Each row is followed by its group and then its class within the group.
-.04  .13  .43  -.04  .02  -.04  -.01  .00  .00  .06  -.20  -.22  -.13  -.25  -.16  -.09  .04  -.61  -.43  .14  .02  .10  .07  -.29  -.14  .19  -.21  -.14  .32  .13  .17  -.15  -.13  -.04  -.11  -.36  -.04  .06  .03  .05  .19  -.06  -.24  .44  -.42  .01  .36  .15  .12  -.36  .02  .23  -.02  .14  -.17  .05  .08  -.04  .17  .06  -.12  .13  -.14  -.07  .20  -.21  -.07  .00 : (52) > T
-.17  -.09  .39  .03  -.03  .02  -.06  .08  -.16  -.11  -.38  -.04  -.04  -.21  -.09  -.14  .10  -.07  -.39  .00  .18  .06  -.01  -.29  -.11  -.07  .14  -.13  .47  .09  .20  .00  -.35  .02  -.20  -.08  .03  .17  .04  .00  .26  -.01  -.12  .52  -.72  .19  .21  .25  -.19  -.39  .00  .15  .30  -.01  -.04  -.11  -.12  .03  .02  -.03  .42  .04  -.26  -.03  .46  -.04  -.15  .04 : (52) > B
.05  .19  .48  -.18  -.11  .04  -.04  -.10  -.01  -.11  -.22  -.09  .06  -.12  .27  -.20  .11  -.01  -.29  .22  .24  .13  .02  -.06  -.18  -.46  .01  .04  .37  -.19  .10  .01  .03  .06  -.10  -.03  .21  .02  -.05  .26  -.02  -.08  -.58  .32  -.18  .14  .19  .07  -.09  -.13  .04  .35  -.02  .11  -.11  .09  .01  -.03  -.32  .04  .14  .00  -.02  -.01  .26  .27  -.04  -.01 : (43) > U
.15  .02  .14  -.07  -.02  .04  -.06  .02  .06  -.29  -.23  -.11  .15  -.10  .23  -.14  -.04  -.02  -.16  .29  .01  .06  -.21  -.01  -.15  .00  -.03  .00  -.08  -.28  .08  .05  .00  -.08  .00  -.02  .29  .09  .07  .00  .04  .02  -.22  .59  .04  -.05  -.08  .01  -.04  -.06  -.01  .11  .02  .06  .01  .06  .18  -.12  -.58  -.06  -.18  -.09  -.11  .08  .17  .04  -.03  .01 : (43) > U
-.13  -.01  -.14  .00  .00  -.28  -.01  -.03  .01  .05  -.35  -.03  .03  .23  -.07  -.55  .22  .12  .26  -.18  .36  .02  -.13  .16  -.13  -.22  .02  -.15  .29  .32  -.17  -.10  .20  .14  .08  .11  -.36  .15  -.17  -.09  -.29  .07  -.11  .06  -.12  .09  -.49  .40  .12  .19  .05  .14  .17  -.20  -.04  -.17  -.07  .01  .10  -.10  -.27  -.07  .12  .12  .16  .16  .30  -.06 : (51) > C
-.15  .00  .28  -.14  -.05  .01  -.11  .03  -.07  .13  -.29  -.12  -.09  -.28  -.10  -.28  .05  -.20  -.59  .19  .11  .03  .04  -.31  -.10  .23  -.09  -.04  .38  .07  .13  .05  -.27  -.04  -.12  -.12  -.09  .04  .08  .20  .23  -.12  -.25  .49  -.55  .22  .29  .22  .04  -.52  .08  .32  .05  .05  -.19  -.05  -.02  -.02  .04  .08  .24  -.07  -.19  .03  .37  -.26  -.26  -.09 : (52) > T
-.01  -.10  .47  .15  -.13  .06  .03  .25  .24  -.05  .34  .29  .06  -.15  .07  .08  -.03  -.12  -.08  -.40  -.20  -.12  .29  -.16  .00  -.28  -.09  .28  .19  .16  -.04  -.05  .00  -.03  -.14  .00  .15  -.01  .14  -.05  .22  .00  -.05  -.43  -.15  -.04  .34  -.21  -.01  -.37  .03  .01  .03  -.04  -.07  .00  -.16  -.23  .06  -.05  .53  .25  .00  -.15  -.14  -.05  .03  .20 : (49) > J
.05  .14  .24  -.03  .09  .07  .00  .04  .08  -.02  -.25  -.10  .01  -.10  .19  -.03  -.02  -.16  -.37  .34  .19  .06  .03  -.17  -.14  .09  -.03  -.14  .05  -.24  .05  .15  -.13  -.14  -.18  .01  .19  -.01  -.32  -.01  .06  -.06  -.17  .47  -.13  -.01  .26  .00  .06  .02  -.01  .26  .16  .23  -.15  .09  .11  .16  -.19  -.07  .15  .08  -.25  .02  .18  .04  -.15  .05 : (43) > U
-.31  .05  .38  .05  -.09  .02  -.05  .09  -.03  .17  .45  .11  .10  -.24  -.03  -.05  .08  -.26  .01  -.23  .19  .19  .20  -.23  -.06  -.14  -.03  .11  .45  -.81  .12  -.01  -.17  .02  -.12  -.02  -.05  -.01  .05  -.04  .08  -.08  -.26  -.49  -.26  .08  .26  .07  .04  -.30  .10  .26  .25  .05  -.01  .18  -.20  -.07  .09  .02  .81  .18  .02  -.16  .13  -.03  -.10  .18 : (49) > E
-.25  -.01  .11  -.11  .05  .02  -.02  .05  -.03  -.02  -.29  -.01  -.10  .10  .08  -.18  .11  .07  .09  -.02  .37  .00  -.03  -.06  -.04  -.03  .11  -.14  .57  .10  .12  .08  -.11  .02  .03  .19  .02  .23  -.11  .04  -.16  .00  .04  -.12  -.08  -.04  .10  .23  .13  .05  -.02  .05  .36  -.03  -.03  -.15  -.19  .18  .05  .06  .26  .10  -.23  .01  .19  .48  .12  -.04 : (51) > C
-.13  -.03  .14  .03  .10  -.25  -.05  -.04  .02  .13  -.07  -.08  -.01  .21  .04  -.20  .00  .15  .12  -.16  .16  -.03  .06  .21  -.01  -.04  .01  -.19  .05  .13  -.11  .05  .13  -.03  .08  .09  -.05  .30  -.06  .00  -.02  .10  -.07  .33  .14  .06  -.26  .29  .06  .18  -.05  -.12  .12  -.03  -.01  .05  .04  -.02  .09  -.01  -.23  -.02  -.14  .03  .03  .21  .13  .04 : (51) > Y
.06  -.03  .32  .05  .14  .01  .01  -.03  .01  -.19  -.17  -.16  .00  -.08  .25  .02  .11  .12  -.22  .10  .16  .03  .00  -.17  -.12  .15  -.10  -.11  .19  -.11  .09  .11  .10  -.25  -.15  .14  .27  .04  -.06  .02  .13  -.13  -.10  .23  -.11  -.07  .23  .26  -.02  -.05  -.05  .14  .11  .19  -.14  .08  .08  -.05  -.15  .04  .07  .17  -.19  .04  .14  .20  -.11  .06 : (43) > H
-.24  -.04  .37  .03  -.12  -.11  -.12  .08  -.01  .18  -.34  .04  -.22  -.31  -.29  -.36  .26  -.20  -.56  .05  .13  .16  .09  -.28  -.27  .24  -.13  -.21  .71  .19  -.20  -.08  -.40  .01  -.07  -.10  -.30  .15  .02  .11  .09  -.15  -.15  .40  -.72  .20  .13  .38  .07  -.62  .11  .44  .06  -.04  -.15  -.12  -.06  -.01  .35  .04  .20  -.07  .03  -.14  .30  -.15  -.10  -.15 : (52) > T
-.27  .15  .22  -.22  -.10  -.12  -.11  .05  .03  .02  -.29  -.10  -.01  -.16  .06  -.81  .11  -.21  -.35  .17  .31  .13  .02  -.17  -.18  .01  -.14  -.04  .54  -.06  .05  .12  -.08  -.05  -.06  .09  -.08  .04  -.08  .08  -.03  -.12  -.38  .66  -.23  .01  -.01  .28  -.02  -.19  .12  .35  .06  -.05  -.18  -.07  .03  .01  -.23  .03  .27  -.10  -.17  -.08  .23  -.13  .04  -.10 : (43) > U
-.02  -.22  .38  -.04  .05  .20  -.13  .05  -.03  -.16  -.30  -.25  -.09  -.21  .18  .04  .02  -.12  -.30  -.02  .14  -.01  .02  -.27  -.01  .04  -.07  -.01  .19  .04  -.43  .11  -.04  -.14  -.20  -.03  .31  .08  .02  .11  .13  -.07  -.03  .26  -.17  -.01  .32  .09  -.30  -.27  .02  .16  .20  .02  .07  .17  .02  .07  -.29  .07  .40  -.02  -.31  -.06  .24  -.13  -.19  .22 : (52) > B
-.41  .18  .07  -.08  -.06  -.27  -.14  -.01  .01  .12  -.48  .08  -.05  -.10  -.06  -.48  .04  .00  .08  -.14  .40  .21  -.02  .05  -.13  .23  .01  -.22  .56  .22  .19  -.05  -.05  .06  .12  .10  -.40  .07  -.07  .01  -.31  -.08  -.17  .01  -.32  .11  -.22  .31  .13  .05  .06  .21  .27  -.11  .00  -.28  -.12  .00  .29  -.06  .12  .04  .00  -.03  .26  .16  .21  -.10 : (51) > C
.15  .01  -.07  -.05  -.03  -.04  .01  -.01  -.07  -.23  -.17  -.24  .06  .14  .17  -.33  .00  .10  .18  -.14  .05  -.11  -.09  .16  -.11  -.06  -.23  -.15  -.05  .20  -.04  -.09  .18  .07  .05  .01  .09  .13  .01  -.07  -.08  .18  -.11  .35  .12  .17  -.09  .09  -.01  .02  -.08  -.03  .11  -.11  .12  .11  .08  .03  -.25  .10  -.33  -.07  -.07  .09  .05  .28  .01  -.03 : (51) > Y
-.25  -.02  -.15  .02  -.04  -.19  -.02  -.09  -.11  .11  -.24  .07  -.18  -.03  -.17  -.26  .15  .17  .19  -.30  .16  -.02  -.15  .02  .00  -.07  -.01  -.23  .29  .41  -.03  -.16  -.01  .06  .00  -.08  -.32  .21  -.06  .03  -.10  .02  -.12  .16  -.11  .21  -.48  .25  .12  -.24  .01  .02  .26  -.24  .14  -.18  -.08  -.05  .25  -.07  .17  -.21  .05  .09  -.33  .05  -.02  -.17 : (51) > Y

Each row is followed by its group and then its class within the group.
-.04  .17  .32  .40  -.47  .19  .00  .05  .18  -.07  -.14  .08  -.61  -.21  -.11  .09  -.03  -.08  .04  .08  -.11  -.11  -.28  .16  -.12  .03  .05  -.25  .01  -.29  .00  -.20  -.05  -.14  .07  .30  .07  -.05  -.04  .08  .28  -.30  .02  .24  -.26  .20  -.32  -.05  .14  .03  -.07  -.22  .30  -.28  .16  -.20  .19  .08  -.04  -.23  .04  -.16  .00  .05  -.04  -.04  -.01  -.12 : (18) > F
.23  .13  .21  .31  -.36  .30  -.01  .00  .06  -.17  -.24  .07  -.52  -.33  -.14  -.10  .02  .09  -.02  .12  -.02  -.08  .01  .00  -.11  -.23  -.26  -.13  .07  -.24  -.20  -.23  .00  .05  .19  .07  .12  -.21  .67  .12  .11  .00  -.23  .19  -.03  -.20  .05  .13  -.09  -.12  -.27  -.15  .41  .03  .04  -.10  .03  .00  -.30  .48  -.16  -.24  -.25  .04  -.36  -.20  .03  .72 : (18) > F
.20  .10  .25  .50  -.31  .40  -.06  .10  .10  .00  .24  -.04  -.36  -.05  -.18  -.15  -.05  .01  .03  -.06  .02  -.16  -.22  .08  -.26  .02  .11  -.19  -.02  -.40  -.10  -.06  .03  -.04  .16  .01  .37  .01  .15  -.10  .16  -.15  .08  -.03  -.36  .19  -.23  -.12  -.17  -.03  -.22  -.21  .19  -.05  .22  -.23  .37  .07  -.01  -.35  -.12  -.07  .21  -.06  -.24  -.06  -.43  .13 : (18) > Z
.00  -.29  .00  -.49  .22  .12  .10  .39  -.09  -.19  -.03  -.12  -.17  -.19  -.03  -.20  -.18  .02  .18  -.08  -.23  .06  .31  .14  -.23  .05  -.09  .05  -.23  -.19  .06  -.21  .07  -.09  .17  .04  -.09  .24  .06  -.02  -.29  .18  -.08  .04  .24  -.33  .36  -.22  .16  -.08  -.25  -.37  -.11  .12  -.15  .00  -.13  -.15  .22  .48  .18  .57  -.20  .25  .04  -.07  .38  .21 : (14) > S
-.16  -.14  .13  -.32  .13  .01  .06  .12  .05  .16  .50  .10  -.11  .07  .03  -.08  .03  .00  .08  .04  .16  .07  .21  .03  -.37  -.23  -.02  .08  -.12  .25  .09  -.13  .02  .12  -.15  .02  .09  -.01  .01  .03  -.23  .26  -.13  -.05  .07  -.10  .14  .26  -.13  -.12  .45  -.07  .08  .46  -.24  -.08  -.11  .06  -.03  .38  -.06  -.26  .18  .01  -.05  -.14  -.12  -.18 : (25) > P
-.03  .08  -.18  .28  .07  .05  .30  .21  -.01  .00  .07  .16  -.73  -.57  .17  -.14  .20  -.01  .06  .16  .33  .13  -.02  .53  -.20  -.10  -.27  .07  -.16  .03  .01  -.38  -.37  .15  .14  -.05  -.07  -.01  -.18  .24  .03  -.14  .02  .16  .40  -.24  .20  .53  .15  -.06  .43  -.10  .15  .21  -.08  -.40  -.16  .16  .09  .26  .22  .03  -.52  .19  .20  -.12  .34  -.17 : (18) > F
.04  -.03  .08  .11  .04  -.09  -.34  .25  .05  .33  .61  -.04  .29  .36  -.11  -.14  -.03  .03  -.07  .14  .05  -.07  .10  .01  -.08  -.18  .15  -.01  -.02  .11  -.04  -.07  -.02  .05  .04  .11  .38  -.07  .17  .03  -.09  .38  -.13  -.14  -.17  -.10  .02  -.10  -.44  -.11  .14  .12  .37  .31  .21  -.13  .11  .07  -.10  -.09  -.04  -.04  .57  -.21  -.37  -.02  -.38  .12 : (25) > A
.02  .00  .05  -.21  -.01  .05  -.18  -.09  .02  .40  .38  -.12  .15  .20  -.37  -.07  .07  .03  .04  .00  .04  -.08  .07  -.26  -.12  -.09  .13  -.04  .10  .10  .11  .08  .18  .13  -.02  -.02  .23  -.07  .38  -.09  -.11  .20  -.19  -.18  -.53  .19  -.08  -.07  -.18  -.08  .08  -.09  .08  .15  .05  .03  -.06  -.11  -.07  -.10  -.25  -.15  .59  -.15  -.28  -.09  -.51  .04 : (25) > P
-.21  -.21  .15  -.10  .10  .01  .04  .06  .00  .21  .80  .00  .52  .29  -.08  -.36  .05  -.12  .01  .17  .31  -.15  .07  .02  -.35  -.09  .21  .12  .01  .10  -.01  -.05  .17  -.05  -.06  -.17  .29  .02  .09  -.06  -.10  .17  -.06  -.11  -.41  .17  .10  .18  -.16  -.30  .36  -.08  -.28  .38  .06  -.01  .15  .07  .04  -.39  -.22  -.24  .50  -.23  -.37  -.03  -.37  -.14 : (25) > A
.09  .23  -.03  .56  -.25  .26  -.02  .06  .02  -.09  -.13  .18  -.68  -.45  -.08  .00  .11  .06  .02  .14  .08  .05  -.39  .43  -.06  -.14  -.16  .06  -.09  -.17  -.14  -.45  -.11  .07  .10  .03  .03  -.11  .29  .10  .15  -.29  -.06  .18  -.02  -.02  -.01  .36  .04  -.13  -.07  -.47  .40  .12  .00  -.26  .15  .09  -.09  .44  -.02  -.17  -.29  .18  -.02  -.20  .21  .15 : (18) > F
.02  -.10  .19  -.46  .10  .02  -.12  -.03  .08  .38  .47  -.04  .23  .24  -.03  -.17  .00  -.01  .05  .09  -.03  -.02  .21  .10  -.26  -.24  .10  .07  .03  .11  .19  -.09  .10  -.03  -.01  -.08  .34  -.10  .10  -.05  -.18  .39  -.16  -.08  -.10  -.02  .04  -.07  -.19  -.08  .21  .21  .09  .30  -.19  .07  -.04  -.07  -.09  -.08  -.07  -.12  .43  -.18  -.29  -.06  -.35  -.02 : (25) > A
.33  .24  .45  .55  -.50  .42  -.33  .01  -.02  -.13  -.18  .05  -.53  -.27  -.07  .00  -.09  -.04  -.03  .10  -.12  -.29  -.24  -.29  -.09  -.03  -.02  -.23  .10  -.42  -.21  .04  .05  .13  .28  .16  .36  -.18  .65  .10  .28  -.06  -.04  .19  -.35  .00  -.24  -.29  -.19  -.03  -.73  -.34  .69  -.23  .25  -.12  .32  .00  -.20  .33  -.34  -.25  .23  .01  -.49  -.17  -.29  .80 : (18) > F
.21  .21  .03  .27  -.13  .28  .12  .10  .17  -.04  -.15  .14  -.52  -.10  -.28  -.14  .02  .06  .13  .01  .00  .04  -.12  .23  -.11  .02  -.07  .01  -.10  -.17  .01  -.14  -.13  -.04  .16  .16  .20  -.07  .22  -.02  .08  .02  -.05  .06  -.23  -.11  .00  .00  -.02  -.14  .03  .02  .34  -.13  .06  -.26  .19  -.08  -.01  -.04  .12  .03  -.05  .05  .00  -.09  .00  .18 : (18) > Z
.13  .34  -.06  .21  -.25  .13  .11  .01  -.01  -.19  -.22  .07  -.36  -.33  .00  -.26  .20  .13  .01  .23  .09  -.02  .08  .15  -.03  -.14  -.25  .07  -.11  -.12  -.21  -.26  -.34  .04  .26  -.01  .03  .00  .28  .19  .02  -.13  -.04  .13  .29  -.17  .19  .07  -.06  -.06  -.25  -.17  .20  .06  .01  -.08  .08  .09  -.14  .40  .17  -.14  -.51  .16  -.17  -.14  .32  .37 : (18) > F
.30  .38  .24  .43  -.40  .36  -.11  .06  .02  -.02  -.21  .03  -.59  -.32  -.23  -.08  .01  -.01  .05  .06  -.06  -.17  -.12  -.11  .03  -.10  -.06  -.11  -.02  -.37  -.03  .02  .00  .09  .19  .07  .21  -.19  .55  .04  .11  -.01  -.05  .16  -.51  -.23  -.27  -.24  -.20  .02  -.34  -.15  .56  -.12  .13  -.18  .27  -.02  -.06  .14  -.20  -.21  .20  .05  -.30  -.26  -.31  .63 : (18) > F
.33  .08  .13  .27  -.27  .24  -.01  .10  .07  -.09  -.09  .17  -.58  -.46  -.16  .00  .11  .14  .01  .07  .11  -.06  .03  .23  -.35  -.27  -.28  -.02  -.20  -.12  .11  -.14  -.26  .00  -.01  -.07  .15  -.12  .32  .13  -.10  -.09  -.24  .21  .21  -.23  .07  .23  .05  -.02  -.16  -.04  .47  -.08  .01  -.41  -.09  .05  -.14  .36  .16  -.12  -.40  .20  -.05  -.24  .28  .24 : (18) > Z
.20  .22  .05  -.27  -.34  .23  .22  .11  .09  .02  -.63  .27  -.98  -.51  -.02  .12  .17  .27  .21  .13  .24  .08  .27  .13  -.16  -.41  -.66  .12  -.01  -.09  .15  -.44  -.25  .26  .14  .25  .03  -.28  .41  .17  -.15  -.13  -.30  .26  .45  -.50  .21  .51  -.09  -.06  .06  -.07  .68  .20  -.25  -.24  -.17  -.22  -.23  .93  .06  -.27  -.51  .29  -.15  -.25  .38  .76 : (18) > F
.15  .11  .06  .58  -.21  .23  .15  .10  .10  -.16  .12  .15  -.44  -.21  .06  -.08  .05  -.05  .07  .10  .15  -.13  -.15  .24  -.20  -.07  -.04  -.11  -.02  -.27  .07  -.60  -.02  -.16  .12  .09  .14  -.13  -.07  .01  .22  -.14  .05  .18  -.16  .00  -.10  .14  .11  .05  .13  .12  .00  -.11  .07  -.29  .24  .22  .03  -.32  .08  .07  -.09  -.13  .03  .00  .04  -.11 : (18) > Z
-.19  -.24  -.38  -.39  .37  -.06  .40  .32  -.06  -.04  .19  .11  -.52  -.24  .25  -.33  .22  -.25  .25  -.12  .37  .08  .22  .55  -.17  -.02  -.42  .17  -.24  .27  .04  -.18  -.03  .06  .09  -.14  -.12  .34  -.39  .04  -.15  .06  -.24  .12  .21  -.32  .52  .47  .20  -.13  .71  -.12  -.47  .28  -.43  -.34  -.17  -.22  .04  .25  .23  .12  -.59  .25  .51  -.05  .30  -.36 : (14) > M
.28  -.01  .02  -.46  -.02  .03  -.03  .05  -.10  -.09  -.21  -.22  -.48  -.26  -.05  -.16  -.02  .16  .10  .05  .10  -.08  .42  .03  -.07  -.10  -.25  .09  -.10  .06  .05  -.10  .08  .18  .18  -.13  -.05  -.05  .29  .04  -.15  .29  -.22  .18  .32  -.31  .34  -.03  -.12  -.07  -.25  -.26  -.04  .11  -.18  -.14  -.21  -.25  -.29  .58  -.08  -.02  -.55  .20  -.13  -.23  .25  .42 : (14) > M
.31  .12  -.08  .44  -.16  .20  -.04  .03  .17  -.02  .09  .02  -.40  -.32  -.07  .00  .02  .09  -.12  -.05  .12  -.08  -.27  .18  .06  -.12  -.05  -.23  -.14  -.27  -.03  -.07  -.16  -.06  .19  .14  .19  -.19  .04  .00  .02  -.18  -.04  .00  -.09  -.06  -.13  -.10  -.10  -.08  -.18  -.22  .35  .04  .14  -.25  .24  .00  .04  -.05  .03  .05  -.19  .23  -.07  .04  -.16  .17 : (18) > Z
.06  -.13  .06  -.08  .04  .10  -.05  -.01  .00  .21  .37  -.09  .28  .15  -.21  -.26  .08  .02  -.02  .04  .03  -.05  .19  -.04  -.52  -.13  .13  .10  -.04  .06  .04  -.10  .00  .11  .10  -.08  .34  -.10  .52  -.02  -.20  .42  -.08  -.13  -.11  .01  .05  -.01  -.11  -.21  .16  .14  .12  .38  .04  .02  -.01  -.06  -.18  -.11  -.03  -.10  .43  -.23  -.24  -.08  -.31  .13 : (25) > A
-.25  .01  .23  .24  .08  .04  -.01  .17  .02  .33  .79  -.23  .18  .27  .09  -.23  .01  -.14  -.02  .09  .13  -.06  -.18  .18  -.19  .14  .24  -.10  .08  -.07  .09  -.01  .39  -.26  -.13  .07  .26  .09  -.46  -.10  .09  .36  .01  -.06  -.53  .29  -.27  -.04  -.02  .08  .39  .28  -.21  .22  .04  -.02  .35  .06  .21  -.48  -.11  -.14  .68  -.37  -.14  .19  -.57  -.38 : (25) > P
